data = [[-59, 55, -12, 97, -7, 98, 82], [-102, 24, -59, 5, -68, 6, -63], [-90, 28, -59, -15, -49, 45, -93]]
The entry just left of 45? -49
The entry just left of 82? 98
The first entry in reading order? -59
The smallest entry: -102
The entry just left of 5? -59

Read these off the row that follows.
1) Read off the entry just right of the smallest entry.
2) Read off the entry just right of -59.
[ 78  42   2  11  28 -10 -37 -62 -59  17  71]
1) -59
2) 17

Read these off the matrix that follows. Indices start at 0.
1) The entry at row 1, column 0?
2) The entry in the top-left corner?
3) The entry directly above the smallest entry?
4) The entry just left of the largest entry?
5) The entry in row 0 and column 1?
6) The entry at row 2, column 2?
7) The bottom-left entry?
8) The entry just left of the smallest entry?
27,31,5,35,12,13,13,-3,12,17,-4,15,29,12,28,22
10,14,15,13,14,19,9,29,23,25,20,15,11,16,7,8
24,28,6,32,13,17,10,7,14,18,3,13,24,14,25,21
29,34,2,33,4,-6,21,-23,22,30,-22,20,35,7,19,7
25,33,0,31,1,-6,16,-15,28,39,-22,19,32,6,11,-1
9,13,15,12,14,20,8,32,24,25,22,14,10,17,6,8
24,33,0,28,-2,-11,17,-18,32,45,-26,21,32,5,5,-7
9,13,15,12,14,20,8,33,24,25,22,14,9,17,6,8
9,13,15,12,14,20,8,33,24,25,22,14,9,17,5,8
11,15,14,14,13,18,9,28,23,25,18,15,12,16,8,9
20,22,11,22,13,11,16,6,18,21,5,17,22,14,17,14
15,18,13,18,13,15,13,18,20,22,13,16,16,15,12,12
1) 10
2) 27
3) 22
4) 32
5) 31
6) 6
7) 15
8) 45
